Below is a small trained network, with its code and all its weights. Each question gives an input and a target symbol and asks what happens when units are switched off, that is, made to give their printed mean instead of their output.

import numpy as np


def w(rows, s, z=0):
    codes = np.array(rows[::2]) - 128.0
    scale = np.full(codes.shape[1], s)
    scale[-1] = z or s
    return codes * scale


def f(y):
    return y / 2 * (1 + np.tanh(0.7978845608 * (y + 0.044715 * y**3)))


def softmax(a):
    e = np.exp(a - a.max(-1, keepdims=True))
    return e / e.sum(-1, keepdims=True)


def log_softmax(a):
    a = a - a.max(-1, keepdims=True)
    return a - np.log(np.exp(a).sum(-1, keepdims=True))


def net(x, mask):
    ids = ['ΘΦγεηλμξπψ'.index(c) for c in x.split()]
    T = len(ids)
    res = E[ids] + P[:T]
    u = 0
    for l in range(3):
        r = res
        for j in range(3):
            rows = slice(2 * j, 2 * j + 2)
            q, k, v = (r @ M[l][rows].T for M in (Q, K, V))
            z = softmax(np.where(np.tri(T) > 0, q @ k.T / 2**0.5, -1e9)) @ v
            o = O[l][rows]
            res = res + np.where(mask[u + j], z, o[:, -1]) @ o[:, :-1]
        u += 3
        y = f(res @ A[l][:, :-1].T + A[l][:, -1])
        res = res + np.where(mask[u : u + 4], y, B[l][:, -1]) @ B[l][:, :-1]
        u += 4
    return log_softmax(res[-1] @ U[:, :-1].T + U[:, -1])


Q, K, V, O, A, B = {}, {}, {}, {}, {}, {}
E = w([
[78,154,101],'Θ',
[132,121,150],'Φ',
[116,128,131],'γ',
[211,137,86],'ε',
[106,144,65],'η',
[134,147,124],'λ',
[35,30,173],'μ',
[206,27,234],'ξ',
[121,124,138],'π',
[134,251,187],'ψ',
],0.017)
P = w([
[199,134,114],'0',
[117,99,7],'1',
[125,122,213],'2',
[91,104,53],'3',
[111,127,208],'4',
[84,108,73],'5',
[110,130,201],'6',
[77,102,83],'7',
],0.013)
Q[0] = w([
[120,102,158],'L0H0',
[249,145,139],'L0H0',
[149,147,113],'L0H1',
[164,94,18],'L0H1',
[87,117,136],'L0H2',
[162,163,85],'L0H2',
],0.012)
K[0] = w([
[164,110,208],'L0H0',
[78,125,227],'L0H0',
[56,1,84],'L0H1',
[128,13,131],'L0H1',
[129,211,45],'L0H2',
[207,176,7],'L0H2',
],0.007)
V[0] = w([
[97,103,228],'L0H0',
[66,145,48],'L0H0',
[163,38,139],'L0H1',
[137,38,134],'L0H1',
[74,121,142],'L0H2',
[141,254,143],'L0H2',
],0.0073)
O[0] = w([
[106,109,129,129],'L0H0',
[126,63,169,98],'L0H0',
[152,170,66,16],'L0H1',
[254,161,69,3],'L0H1',
[233,117,68,134],'L0H2',
[78,37,92,188],'L0H2',
],0.0056,0.0043)
A[0] = w([
[199,99,150,71],'L0N0',
[115,122,9,142],'L0N1',
[146,56,24,97],'L0N2',
[116,93,31,253],'L0N3',
],0.013,0.0059)
B[0] = w([
[3,12,183,131],'L0N0',
[44,149,119,209],'L0N1',
[42,39,178,201],'L0N2',
[126,161,33,253],'L0N3',
],0.0069,0.0053)
Q[1] = w([
[99,57,148],'L1H0',
[105,92,245],'L1H0',
[170,115,134],'L1H1',
[178,65,174],'L1H1',
[242,114,89],'L1H2',
[167,66,159],'L1H2',
],0.012)
K[1] = w([
[168,140,196],'L1H0',
[108,154,154],'L1H0',
[122,117,145],'L1H1',
[104,116,110],'L1H1',
[161,3,88],'L1H2',
[109,129,71],'L1H2',
],0.015)
V[1] = w([
[7,152,159],'L1H0',
[72,89,76],'L1H0',
[45,153,2],'L1H1',
[146,115,35],'L1H1',
[188,191,152],'L1H2',
[112,108,94],'L1H2',
],0.0052)
O[1] = w([
[151,147,132,255],'L1H0',
[90,159,1,128],'L1H0',
[75,142,79,190],'L1H1',
[203,209,58,105],'L1H1',
[62,231,116,149],'L1H2',
[127,246,53,97],'L1H2',
],0.0063,0.0059)
A[1] = w([
[119,1,97,171],'L1N0',
[245,137,113,237],'L1N1',
[75,78,45,3],'L1N2',
[207,36,201,31],'L1N3',
],0.0088,0.0046)
B[1] = w([
[134,215,62,253],'L1N0',
[181,8,157,131],'L1N1',
[163,66,93,242],'L1N2',
[129,184,143,157],'L1N3',
],0.012,0.0054)
Q[2] = w([
[135,131,160],'L2H0',
[202,243,210],'L2H0',
[227,195,162],'L2H1',
[24,2,69],'L2H1',
[78,125,203],'L2H2',
[157,171,129],'L2H2',
],0.0071)
K[2] = w([
[134,201,73],'L2H0',
[141,142,141],'L2H0',
[150,183,103],'L2H1',
[105,126,112],'L2H1',
[65,147,254],'L2H2',
[125,106,77],'L2H2',
],0.0094)
V[2] = w([
[169,41,49],'L2H0',
[161,6,70],'L2H0',
[125,57,165],'L2H1',
[135,138,114],'L2H1',
[149,94,108],'L2H2',
[208,67,155],'L2H2',
],0.011)
O[2] = w([
[136,70,173,168],'L2H0',
[198,172,65,154],'L2H0',
[221,108,254,95],'L2H1',
[129,173,106,135],'L2H1',
[134,193,180,110],'L2H2',
[182,184,186,2],'L2H2',
],0.0081,0.0087)
A[2] = w([
[90,14,124,31],'L2N0',
[112,144,66,53],'L2N1',
[144,221,9,4],'L2N2',
[108,103,157,253],'L2N3',
],0.011,0.0055)
B[2] = w([
[185,206,236,182],'L2N0',
[173,229,168,202],'L2N1',
[84,104,233,248],'L2N2',
[114,2,22,180],'L2N3',
],0.0062,0.016)
U = w([
[138,136,209,81],'Θ',
[137,81,88,150],'Φ',
[92,144,12,189],'γ',
[75,72,168,162],'ε',
[98,243,150,170],'η',
[112,177,240,1],'λ',
[129,135,155,87],'μ',
[135,120,113,127],'ξ',
[136,133,171,94],'π',
[125,136,157,81],'ψ',
],0.012,0.0079)

Each question gives the input, a string of symbols that net reads in full, and the target symbol t.
The units are the heads (2 rows each of Q, K, V and O) and the neurons (one row each of A and B). Each row of codes is followed by its name. A weight is (code - 128) times the scale printed after its matrix; where a second scale follows, it is the last column's (O, A, B and U).
mask holds one flag per unit, layer by layer, with each layer's heads first. A switched-off unit (its flag False) gives its mean, the last column of its rows in O or B, instead of its output. The means were averaged over made-up inputs and are rounded, as every weight is.
A unit's drop is (log p(t) with every unit on - log p(t) with that unit switched off) / (log p(t) with every unit on - log p(t) with every unit switched off).
The circuit of an input: a set's keep is (log p(t) with only the set's units on - log p(t) with every unit switched off) / (log p(t) with every unit on - log p(t) with every unit switched off). Starting from the 12 units with the biggest drops (on a tie, the unit counted first), units are removed one at a time, each time the one whose removal leaves the highest keep (on an exact tie, the one counted first), for as long as the keep stays at least 0.8.
units of the circuit, in order: the units of the circuit, biggest drop first
top k neurons: the k neurons with the biggest drops, biggest first
heads that matter: for each layer, one digit per head in row order, 1 if its drop is at least 0.15 and else 0, layers parted by /
drop when u is switched off: that unit's drop, to one decimal
input μ ψ μ π Φ λ, target η: top 2 neurons -> L2N1, L2N2
input ψ γ π η ε, target Φ: top 2 neurons -> L1N1, L1N2
input ψ ε Φ π, target η: top neuron -> L1N0
input ψ π ψ ψ Φ ψ π ε, target η: top 3 neurons -> L1N0, L2N1, L2N2
input ψ π π ψ, target γ: heads that matter -> 010 / 100 / 000
input ξ ψ ψ Φ ξ μ, target η: units of the circuit, in order -> L1N0, L2N1, L2N3
input ψ ψ Φ ψ ψ ξ, target η: heads that matter -> 000 / 000 / 000
input Φ ψ Φ ψ ε Θ, target η: units of the circuit, in order -> L2N1, L2N2, L2N3, L0N3
input ξ π μ ψ ε, target Φ: top 3 neurons -> L1N1, L2N2, L1N0
input Φ ξ Φ ε ψ η, target η: top 4 neurons -> L2N2, L2N1, L2N0, L1N0
input ψ μ ψ Φ, target η: top 3 neurons -> L1N0, L2N1, L2N2
input ξ μ ψ π γ η, target η: top 2 neurons -> L2N1, L2N2
input η γ Θ, target γ: top 3 neurons -> L1N0, L2N0, L2N2
input Θ γ ξ ψ ψ ξ, target γ: heads that matter -> 101 / 000 / 000
input λ ψ ξ μ γ π, target η: heads that matter -> 010 / 000 / 000
input μ ψ Φ ε λ ξ, target η: top 4 neurons -> L0N0, L1N0, L2N3, L1N3
input γ ψ μ ε, target η: top 3 neurons -> L2N2, L2N1, L1N0
input λ ψ Φ Φ ψ Φ Θ μ, target η: top 3 neurons -> L1N0, L2N0, L2N1
input ψ ξ ψ ε ψ ψ γ ψ, target ε: drop when L2N3 is switched off -> 0.1
input ψ η λ, target γ: drop when L0H0 is switched off -> -0.1
input π ψ ψ Φ, target η: drop when L2N3 is switched off -> 0.4
